(in the rows, 128 means zero)
[150 126  96 147 113 167 125 110 108 124 127 145 150 102 154 169  94 167
 160  95 144 110 190  97 183 105 132 124 111  39 107 132 149 129 129  71] | Zizen
[ 77  87 130 130 144 136 136 172 171 141 180 107 104 117 117 116  83 147
  82 129  94  76 158 128  94 121  78 160 169 114 121 126 144 150 123 136] | zev
[ 85 164 165 132 147 107 124 112 153 134 157 116 109  92  85 130  57  86
 148 147  77  91 124 100 122 126  79  93 144 179 120  49 200 149 178 147] | tanil
[158 113 161 153 151 136 116 139 144 124 165 112 107 117 131 114 130 155
 105 152 109 128 147 129 113 152 135 144 144 121 132 157 115 133 118 143] | Zizen
[100 121 150 136 133 108  92 117 116 110 147 103 112 127 102 127 128 121
 124 173 149 117  88 123 117 161 160 127 112 138 155 139 115 110 121 141] | Ruvo
[109 113 146 115 166 120 123 131 100 149 118 125 100  85  81 131  86 116
 146 118  78  83 140 111 122 117  78  89 117 158 108  79 147 134 159 139] | viko
[ 92  74 120 131 158 125 135 163 164 147 137 109 110 120 104 105  95 127
 110 138 102  89 128 148  78 123  69 117 150 154 117 117 136 143 148 159] | viko
[146 148 161 141 125 121 137 104 127 128 143 135 122 138 147 124 122 128
 162 151 112 101 143 120 155 129 125 143 132 117 110 139 119 125 131 108] | tanil
[162 155 116 130 114 117 129 140 118 127 140 144 134 160 151 121 161 132
  82 131 108 141 128 137  99 134 148 141 120 144 151 152 135 126  93 130] | tised
[136 111 113 155 123 159 120 119  89 133 129 145 125  73 116 146  97 148
 177 101 136 104 184 103 176 109 109 109 106  86  97 106 166 135 150  94] | viko
[133  98 130 168 158 134 116 153 139 108  72 107 141 145  86  97 134  71
 134 143  95 165  94 158  77 121 170  47 111 180 100  80 131  99 181 195] | viko
[107 159 149 121 133 116 138 140 139 137 157 128 102 120 108 143  79 123
 119 131 103 100 134 104 120 127 113 117 127 143 124  56 161 150 138 144] | zev
[122 126 156 160 121 123 106 132 116 123 150 122 109 115 112 105 147 144
 116 160 151 139 100 128 113 174 171 127 108 147 169 142 138 118  99 140] | tised
[138 125 163  95 127  84 167 140 109 153 106 149 121 174 123 130 164 130
 107 101  56  97 121 121 142 140 139 138 106 146 148 159  55 104 104 138] | demag
[141 111 162 165 136 129 135 160 131 110 162 113 130 148 137 105 164 163
  54 144  78 151 128 142 107 159 162 139 125 160 158 180  79 113 114 161] | Zizen
[152 159 144  95 132  93 178 146 145 149 108 131 132 211 152 141 152 120
  84 132 106 126  73 146 113 157 146 117 107 166 164 146  40 112 100 162] | Zizen
[152 153 109 187 131 150  89 124  99  92 127 123 160 125 164 135 118 107
 149 142 127 162 161 105 132 110 172  98 110 105 115 102 199 118 164 109] | tar
[141  95 140 166 142 138  89 130 144  74  83 101 147 153 102 121 139  61
 142 137 110 190  92 137 101 125 207  51  95 150 102  82 133  87 180 170] | Ruvo
[151 124 132 164 107 132 121 111  88 108 117 146 138 101 121 139 134 131
 159  97 101 140 164  97 172 127 174 106  96  91 116 113 153 114 153 107] | demag
[138 100 161 177 125 140 109 145 126  92 175 109 126 128 137 122 154 162
  88 131  87 138 155 113 128 156 152 155 121 132 146 160 107 124 133 128] | Ruvo
[134 114 146 194 125 142 128 128 153  77 108 116 163 142 124  91 134  82
 145 139 102 171 110 141 123 121 182  78 114 155  97 112 138  89 172 153] | tanil
[ 64 133 142  56 165  66 122 134 138 164 153  97  89 138 102 140  90 114
  95 162  97  54  61 116  79 156  74 143 138 162 154 123 102 135 101 147] | Ruvo
[142 125 170 148 139 121 153 160 122 138 147 149 128 152 156 128 156 150
 117 127  91 108 152 113 149 138 122 157 120 138 137 185  86 103 108 116] | tar
[ 83 100  89  44 129 112 184 148 157 182 106 123 116 196 153 183  65 129
 103  95 110  36 143 137 118  85  88 126 151  74 126 117 103 150 109 113] | zev
[101 142  77  62  79 120 156  97 112 175 107 148 121 157 164 190 106 180
 150 107 185  57 132 111 172 102 138 135 114  35 157 141 125 138  69  63] | tised
[137 109 157 127 127 120 146 138 107 131 124 140 107 123 111 129 142 139
 125 118  97 125 119 109 145 137 129 109  96 136 129 120 124 120 112 125] | tised
[128 143 158 122 169  72 107 145 128 112 129  99 111 152  86  85 143  58
  67 152  26 145  87 139  47 144 139 103 132 228 149  89 141 116 159 203] | demag
[100 105 173 105 160 103 118 140 135 129 156 113  94 109  88 125 115 123
 100 133  55  94 113 104 115 141  68 131 125 165 130 129 112 130 133 141] | Ruvo
[116 133 136  61 129  72 167 114  94 161  80 144 110 177 127 160 124 118
 138 111  61  83 109 112 155 113 124  91 103 120 130 109  85 109 130 128] | demag
[ 88 119 116 135 111 131 110 123 112 140 155 117 101  87 117 138  96 161
 133 149 170  88 127 103 138 139 123 133 125  83 147 118 179 143 100  97] | tised
[111 148  90 135 116 130 121  99  93 144  95 130 138 110 117 152  88 143
 184 139 186  91 111 125 140 127 162  89 102  86 125 105 147 120 127 115] | viko
[108 142 105  74  94  97 161 124 138 175 165 143 112 144 171 179  83 158
 128  97 124  47 168  90 156 117  94 168 132  73 141  94 150 170 109  86] | demag
[138 113 131 123 125  95 160 146 130 117  61 126 152 220 125 120 179  85
 111 124  84 139  79 154 104 129 191  86 114 151 134 129  60  86 133 176] | demag
[134 170 112 136 156 113 108 117 111 106  69 121 147 155 139 143 108  61
 145 143  86 162  99 121 100  96 178  39 105 154 112  67 176  91 184 146] | tar
[121  73 124 109 125 124 144 164 176 134 165 112 127 174 162 134 141 156
  82 121 120  82 148 132 113 131 103 190 148  99 140 190  75 135  91 117] | Ruvo
[153 157 104 139 105 140 139 124 124 145 128 145 142 124 145 159  98 143
 164 109 165 110 160 111 151 115 131 116 104 104 111  77 159 150 131 110] | viko
[105 107 153 209 136 128  87 132  91  74 142  94 121  77  78 100 127 113
 115 145  55 173 136 102 113 145 172  81 117 160 127  63 194 119 200 162] | demag
[122 133 134 145 147 129 112 131 143 118 146 117 120  92 105 141  70 112
 133 136 114 137 128 104 118 135 133  83 110 138 122  53 191 145 163 155] | Zizen
[129  89 124 147 124 117 137 146 154 110  98 115 145 167 128 106 148  99
 118 122  90 148 106 143 100 124 167  93 127 128 117 116 119 109 152 157] | demag
[106 102 137 161 160 140  54 109 108  78 129  96 114  77  74 143  71  43
 171 132  99 151 119  90 112 137 153  60  82 151 108   4 224 128 225 148] | Ruvo
[147 109 163 166 163 127 112 141 119 123 160 119  98  96  91  89 134 123
 128 170 102 123 123 139  88 154 102 125 139 173 113 125 136 136 143 164] | viko
[143 135 173 107 131  83 173 167 138 139 150 131 104 197 129  99 186 122
  67 149  93 127  59 140  96 178 111 157 105 210 173 152  60 118  79 164] | tised
[135  99  90 171 119 162 123 136 133 113  96 123 154 126 136 126 121 121
 154 116 164 135 141 145 120 105 163  86 122 104  94 109 139 111 152 126] | viko
[123 165 140 120 110 126 153 147 147 162 174 150 111 127 145 155  91 165
 111 109 134  82 173 104 147 134 108 170 130 106 144 117 137 160 100 107] | zev
[132 136 204 136 176  90 133 167 124 127 156 113  81 156  93  87 153 108
  82 180  70 125  95 147  78 169 131 137 144 211 141 128  77 113 117 198] | zev
[116 148 132 140 114 111 148 143 114 146 134 134 142 175 179 143 148 169
 121 154 163  90 121 124 145 148 161 160 123 101 166 195  79 107  78 106] | tar
[133 126 132 183 136 144 116 130  99 109 107 118 136 116 109 118 127 130
 134 131  98 141 130 134 116 133 160  74 108 151 120 100 136 113 168 152] | viko
[100 120 108 130 106 116 130 113 104 125 136 122 122 120 134 150 110 153
 120 111  76 104 156 105 145 115 144 114 129  92 136 103 157 132 155 113] | demag
[126 141 148  97 123  94 161 137 120 133 119 120 130 210 152 155 171 151
  72 124  72  98  99 134 121 145 150 146 121 151 163 177  22  97 100 134] | Ruvo
[136 149 174 114 137  93 132 141 140 128 139 118 120 174 120 140 140 106
 102 147  96 126  91 115 111 160 129 117 106 180 155 109  97 130 125 159] | Ruvo
[120 144 138 155 149 121 109 132 117 128 132 118 114  95  79 127  82  86
 146 150 119 126 116 119 104 136 109  74 106 185 118  36 191 145 178 167] | viko
[106 131 167 121 158 117 139 145 114 133 141 127  92 107  76 130  97 121
 111 119  64  95 138 110 129 126  98 113 134 156 119  99 128 123 137 148] | zev
[125 175 110 137 114 130 120 100 132 127 157 140 149 124 153 132  99 127
 138 127 105  94 169 118 132 106 110 155 147 116 125 135 170 139 138  93] | tanil
[138 163 156 130 143  94 148 147 124 132  99 141 134 186 149 147 139  86
 129 143 103 138  91 124 117 140 174  81 100 177 141  97 106 103 141 164] | tar
[110  77 140 125 146 125 122 157 180 116 150  98 122 162 129 124 126 121
  88 134  93  97 126 135  86 133 110 147 144 135 131 145 102 126 131 145] | Ruvo
[152 120 174 176 161 137 102 133 108  87 117 120 127 104  80 106 134  91
 128 141  86 186 110 123 130 148 163  61  90 178 122 102 134  94 167 174] | Zizen
[154 181 156 141  99 115 164 117 141 134 130 150 159 174 157 136 135 121
 140 125 120 124 126 122 152 135 157 133 110 150 131 130 107 121 116 121] | tanil
[ 98 128 104 113 119 130 129 102  94 126  98 112 103 124 119 171  93 120
 142 119  98 112 113 108 147 106 148  54 111 101 118  55 169 115 160 114] | tised
[169 109 114 175 127 153 138 142 140 111  64 132 168 168 127 115 155 108
 152 114 136 157 123 161 109 121 198  80 104 131 111 132 100  87 148 155] | viko
[126 140 101 128 157 131  93 129 141 127 161 107 124  99 127 131  75 129
  93 141  97 114 163 121  84 113 103 132 152 121 132 109 193 152 142 133] | Zizen
[137 100 173 138 164 117  89 124 134 104 153  96  87 114  99 119 123  94
 124 165  94 132 111 121 105 150 125 110 132 150 116 110 135 125 156 154] | Ruvo
[155 135 135 163  87 115 149 130  92 107 106 136 158 189 154 127 191 158
 109 122  95 160 131 131 157 139 217 126  96 117 144 159  69  91 117 131] | demag
[186 147 100 208 120 165  72 116  98  86 124 134 159  93 137 104 136 124
 149 129 147 190 169 133 113 116 183 100 103 127 106 100 188 130 161 127] | viko
[100  77 141 129 173 122 125 163 188 123 135  90 114 131 105 104  95 105
  78 145  76 127 108 149  65 135 118  93 145 164 138 122 136 119 155 185] | Zizen
[ 89 110 144  86 149 112 136 131 121 160 146 123  76  91  88 145  84 131
 126 115  70  77 129  95 131 124  64 111 127 135 129  87 170 139 129 119] | tised
[112 139 163  62 157  85 163 142 133 172 136 121  69 176 121 137 108 127
 103 158  77  70 108 136 116 131  92 139 146 137 130 124  78 133 106 152] | zev
---
[ 71 162 148  98  85 124 127 142 122 148 132 183 107 123 141 113 154 139
 151  69 141 170 140 141 118 126 137 155  74  94 130 122 139 164 175  21] | nazut
[ 78 149  79  80 107 126 180  91 159  45 122 134  89 103 115 118 172 194
 165 128 119 168 145  56 129 160 161 145 142 125 150 123 113 176 154  50] | dat
[115  96 168 103 110 106 111  78 146 100 124 132  64 139 136 102 158 143
 148  95  96 128 107  80 129 137 138 110 118 160  87 139 175 172  76  39] | duf
[100  61 163 109  98 102 107  89 147 107 120 124  71 119 132  98 153 140
 154 109 103 151 103  88 150 129 136 117  95 145  80 121 170 178  93  41] | Gen
[120 107 173 100 101 109 128  92 147  98 117 151  84 131 136  90 166 131
 136 109  98 148 126  88 145 130 129 129 101 152  92 120 150 172  64  25] | sagum
[ 79 151  92  99  99 118 188  77 146  65 120 158  65 107 131 128 175 187
 146 116 118 151 128  59 103 162 155 155 155 137 155 121 110 175 139  60] | zemos
[111  81 165 111  95 121 114  81 152  95 115 142  49 150 131  91 146 170
 154 111 112 123 115  84 139 143 144 132 108 144  81 128 158 175  78  38] | bipo
[ 77 155  88  81 100 127 185  81 143  24 116 142  77 140 121 124 188 198
 150 116 121 150 123  48 126 159 171 179 134 136 144 117 102 178 164  60] | bot
[145 107 177 117 110 120 143  67 142  82 127 118  94 127 147  96 169 129
 120 149 102 136 116  80 155 131 126 128 112 141  83 124 150 180  45  53] | sagum
[ 94 171  87  89 111 127 171  83 165  45 111 140  69 111 134 124 158 173
 157  98 110 168 119  63 115 152 156 167 138 105 151 104 127 159 143  61] | Sapad
[ 63 146 154 107  84 124 129 131 126 141 135 160 139 155 115 107 142 177
 170  80 151 179 149 123 116 133 131 143  91  94 109 119 133 193 205  27] | Gen
[112 140  81  72 100 144 167 117 144  90 126 166 105 151 142 107 121 198
 173 146  82 164 180  79 121 107 104 191  97 101 187 127 132 179 151  62] | dat
[120 145 101  67 103 145 161 104 153  72 126 161 118 161 142 100 124 183
 163 132  80 140 151  56 126 102 131 194  93  97 186 126 126 181 147  63] | gevof
[107  93 166  95 118 108 112  84 150 119 118 135  67 141 151 103 146 122
 158  95  91 134 114  82 144 131 129 122 109 154  94 127 171 175  79  27] | duf
[ 71 170 137 109 112 136 108 143 127 156 126 173 131 155 154 130 146 134
 152  64 142 151 132 117 130 134 129 123 103 113 123 128 155 175 184  52] | duf
[ 71 160 165  98  80 142 136 133 127 144 132 158 130 138 131 103 152 190
 161  75 153 159 163 106 120 126 136 137  84  98 124 121 138 205 191  20] | Kib
[ 51 156 132  90  93 130 124 135 116 130 120 176 111 162 126 121 157 151
 161  70 147 157 135 121 117 129 131 142  80 114 123 123 143 180 197  25] | bot
[ 90 157  94  90 102 120 163  92 152  46 126 167  85 103 118 121 180 189
 142 114 115 145 113  49 117 157 157 172 134 109 149 118  89 176 142  57] | nazut
[ 58 162 148 101 103 136 120 141 133 130 124 169 140 144 160 118 142 126
 151  86 155 146 130 121 128 123 143 131  87  98 133 127 147 173 177  36] | gevof
[ 76 145  94  95 101 116 180  88 157  69 119 145  67 109 130 130 153 176
 159 117 123 174 115  61 117 163 160 167 140 120 139 111 109 179 150  64] | Gen
[100  79 168  91  98 113 121  94 144 102 124 130  66 113 148  97 153 160
 146 112 105 130 130  88 142 128 128 122  85 147 100 113 165 184  76  28] | Kib
[111  89 173  96  95 121 128  82 140  85 133 115  77 109 143 100 156 171
 144 129 110 131 120  74 148 130 132 127  92 139  90 120 150 199  83  40] | Kib
[104 150  91  61  85 145 170 117 145  93 129 165 108 142 145 106 140 215
 156 129  81 155 175  68 118 104 117 199  87 103 188 114 124 193 162  53] | Kib
[125 147  83  74 107 151 158 113 153 100 131 155 114 171 154 118 122 196
 170 114  75 151 159  65 132 105 121 184 103 110 179 122 132 179 157  74] | duf
[ 46 141 136 116  95 126 111 146 119 136 128 177 127 154 138 127 133 163
 163  79 158 162 129 123 124 133 119 135  83  97 112 117 140 184 186  52] | Gen
[100 133  86  76  66 146 157  84 134  64 127 180  91 151 123 109 173 212
 151 140  73 149 157  58 105 103 118 187 102 111 192 142 142 188 142  57] | zemos
[ 63 149 140 100  86 140 118 139 127 151 127 182 104 159 126 119 135 169
 166  75 156 155 138 126 128 144 136 136  78  93 114 113 131 171 177  28] | bipo
[133 104 166 107 114 117 123  72 152  77 127 102  75 129 118  90 155 148
 145 114  88 135  96  75 138 125 116 129  97 127  89 109 157 175  71  43] | Sapad
[102 174 101  94  96 127 196  81 157  58 119 158  81 115 147 120 180 170
 147 113 113 170 138  56 125 161 157 172 147 126 144 114 110 183 133  41] | sagum
[ 92 157  93  75 114 123 171  84 151  56 133 136  88 122 129 132 177 182
 154 112 110 154 120  49 131 163 167 145 146 127 148 117 117 169 148  62] | duf
[ 65 161 146 108  90 143 124 135 135 151 131 166 121 168 110 111 139 175
 168  85 159 161 144 125 122 138 135 138  90  93 109 122 120 180 189  21] | bipo
[ 76 140  81  79 103 127 169  72 144  21 120 137  80 137 120 126 184 191
 151 122 120 151 130  57 127 156 170 174 136 134 140 111 100 170 162  50] | bot
[100 145  71  55  82 147 163 103 129  71 126 160  97 177 136 108 143 195
 166 130  78 159 163  81 120  95 126 222  80 110 180 124 125 175 175  55] | bot
[107  96 169 105 104 103 105  89 152 102 114 154  60 109 147  90 160 133
 141 104  97 134 108  84 129 119 132 141  90 128 102 137 159 172  69  19] | nazut
[ 84 132  92 101  99 108 190  92 149  60 136 109  91 106 106 119 172 186
 151 114 122 158  96  68 137 169 160 148 133 134 116 107 100 179 147  80] | Gen
[110 106 164 104 102 107 128  86 148 102 116 141  84 127 140  91 166 128
 143 106  96 143 124  91 139 128 125 123 101 152  90 128 156 171  62  17] | sagum
[ 74 175 144 108  89 135 133 145 112 133 131 189 144 158 136 116 154 156
 150  80 149 160 146 126 126 133 119 139  94 106 113 121 128 181 166  38] | sagum
[ 71 152 145 110  78 141 123 120 121 163 133 163 134 133 110 115 167 157
 152  85 141 156 141 116 111 121 122 116  95 110 123 133 138 193 187  28] | zemos
[118 158  74  62  82 151 163 123 137  82 132 159 109 163 122 101 130 201
 165 118  65 159 147  85 110  95 106 208  94  88 184 111 130 169 160  73] | Sapad
[ 49 163 131 107 100 137 115 133 115 114 115 172 115 171 138 129 156 144
 150  79 154 150 139 123 122 126 133 148  84 119 126 128 143 167 188  44] | bot
[ 67 161 151  99  97 139 124 139 141 127 125 161 130 135 152 120 151 128
 156  78 150 149 128 116 127 125 145 127  85 111 139 130 150 175 182  33] | gevof
[ 92 142 106  86  87 131 204  93 143  77 134 115  84  96 129 115 189 195
 138 109 120 131 125  59 134 164 155 151 127 136 138 101 107 194 139  68] | Kib
[ 52 161 138  95  93 132 126 138 109 128 117 176 122 172 130 115 148 155
 158  68 158 157 141 126 125 126 142 146  75 106 115 124 140 173 193  39] | bot
[107  71 173 112  86 107 106  77 134  87 118 151  58 132 125  87 173 165
 139 105 106 125 118  84 124 130 132 114 115 168  90 138 175 182  77  51] | zemos
[106 139  74  68  80 157 159 115 148  95 132 162  95 173 130 102 134 215
 167 134  82 151 162  79 126 108 127 204  87  98 178 119 117 171 160  53] | bipo
[120 102 171 112 105 110 115  79 154  78 113 122  65 139 124  81 154 152
 145  88 100 129 107  88 120 130 126 128 110 139  82 116 175 175  74  45] | Sapad
[ 65 171 144 101  88 132 109 127 119 150 134 184 128 129 119 110 156 145
 150  80 140 157 138 121 102 118 129 149  83  73 123 138 131 181 177  11] | nazut
[ 77 135  90 101 100 108 175 100 148  62 130 123  81 104 116 119 165 185
 151 105 123 157  95  64 132 170 164 148 136 139 113 111 104 179 146  77] | Gen
[127  84 161  98 112 108 129  70 147  80 135 113  66 110 129  91 155 146
 148 155  90 152 123  78 146 129 119 122  94 135  95 131 162 184  61  25] | dat
[ 96 125  86  72  67 146 149  91 137  69 128 184  99 155 115 108 170 213
 151 141  78 148 158  61 104 101 113 186 103 107 195 138 134 188 146  57] | zemos
[114  90 171 103 110 106 111  84 154 104 118 137  70 144 140  94 156 147
 152  87  94 124 109  76 132 136 135 114 118 159  88 140 178 184  78  34] | duf
[ 49 160 134  93  93 130 118 132 115 137 122 168 107 159 135 119 157 134
 160  71 151 171 144 134 120 123 138 150  79 115 119 121 144 171 204  15] | bot
[114 105 168 104 104 104 127  87 157 104 110 142  80 123 149  86 165 124
 137  99  99 143 122  87 141 130 127 120  98 151  85 122 163 178  57  16] | sagum
[115 141  87  70  77 142 155  91 141  64 133 182  91 139 124 105 164 201
 148 139  70 146 148  63 103 100 119 206  90  80 193 140 132 180 134  53] | nazut
[109 143  68  68  78 154 165 115 146  98 131 161  93 169 136 101 130 217
 169 130  81 154 160  83 126 107 130 208  86  96 174 123 122 169 164  60] | bipo
[ 99  90 161  95 110 111 113  82 133  79 113 133  53 150 138  98 163 141
 152 104 107 136 116  79 147 129 140 144  96 162  92 119 157 170 105  38] | bot
[ 93 153 100  93 102 115 176  90 158  73 113 169  64  88 138 125 167 162
 144 108 116 154 109  61 114 158 162 174 136 106 149 123 105 174 128  55] | nazut
[ 92 145  85  91 100 123 175  94 154  48 122 168  80 104 122 122 183 194
 147 113 110 149 116  46 126 157 162 175 139 108 154 114  94 177 143  62] | nazut
[ 57 154 149 109  79 136 124 123 120 145 128 174 127 142 122 109 161 175
 156  73 151 154 146 115 106 128 134 121 100 110 119 136 144 196 185  23] | zemos
[106 135  73  69  83 152 157 116 144 105 132 162  97 175 135 100 121 207
 172 133  84 154 163  91 127 109 125 211  91  96 166 116 112 171 162  53] | bipo
[ 64 162 142 101  93 142 127 109 119 122 132 143 125 162 127 115 166 161
 162  82 144 159 148 114 121 124 138 146  81 106 112 125 138 189 206   4] | bot
[ 74 163 158 108  84 153 135 126 140 152 129 156 116 163 122 113 143 175
 172  84 152 156 145 118 125 135 132 141  83  98 117 125 128 186 187  17] | bipo
[132 164  96  75  88 144 181 106 148  84 124 173 124 163 135  98 143 197
 155 131  80 174 170  68 126 105 120 197 102 100 169 121 118 187 139  55] | sagum
[ 84 159  98  83  95 124 192 111 147  79 122 138  89  97 117 117 171 191
 135 103 123 141 116  58 135 167 164 153 130 140 133 105  94 188 137  78] | Kib
[ 57 158 130 106  98 138 119 148 126 140 127 163 118 127 150 122 141 149
 168  89 154 173 160 135 125 127 129 123  88 111 128 133 155 168 185  29] | dat
[ 93 151  90  96 105 132 188  84 161  79 115 151  56 119 131 134 154 178
 157 126 118 156 117  63 131 173 168 167 142 116 142 113  97 162 135  55] | bipo
[117 161  79  86 103 144 165 110 159  73 116 148 107 159 131 105 135 191
 161 112  76 157 143  73 115  99 106 194  98  86 183 113 138 167 145  79] | Sapad
[116 145  84  77  91 138 161 113 145  89 129 176 105 139 137  99 148 198
 154 125  78 154 149  68 116  99 121 206  90  79 186 127 120 180 149  60] | nazut
[113 148  76  65  87 149 156  91 146  66 140 161  98 165 126 123 164 205
 161 130  62 155 149  56 114 109 123 181 107 108 192 139 143 177 150  54] | duf
[104  71 177 117  96  98 105  83 143  95 118 139  60 132 125  92 150 147
 155 106 105 146 102  82 132 137 132 130 111 153  74 133 167 187  90  47] | Gen
[ 97 168  97  87 116 121 190  79 160  80 119 143  67 122 150 137 162 157
 159 103 101 160 119  55 127 166 159 161 147 133 148 119 122 172 138  52] | duf
[ 98 153 105  78 112 115 190  96 158  55 129 124  99 110 108 106 172 165
 141 103 111 130  95  50 140 165 175 137 128 137 136 112 108 176 131  70] | gevof
[ 99 143  81  65  80 150 163  79 130  45 124 160  82 176 129 111 169 202
 158 143  75 155 156  59 114 100 130 210  90 105 185 138 147 182 158  47] | bot
[ 47 140 138 105  82 119 124 147 116 146 135 171 119 143 129 118 134 167
 173  68 154 174 129 131 117 135 130 134  80  99 106 117 141 185 196  35] | Gen
[ 84 140  93  98 105 109 182  84 153  65 120 146  64 105 133 135 151 171
 159 120 115 180 112  64 123 166 158 167 136 119 138 112 114 173 145  65] | Gen
[ 75 175 147 111  99 139 117 128 135 123 132 143 137 154 108 105 153 172
 165  58 138 157 137 119 106 125 119 124  94  91 112 114 149 180 191  24] | Sapad
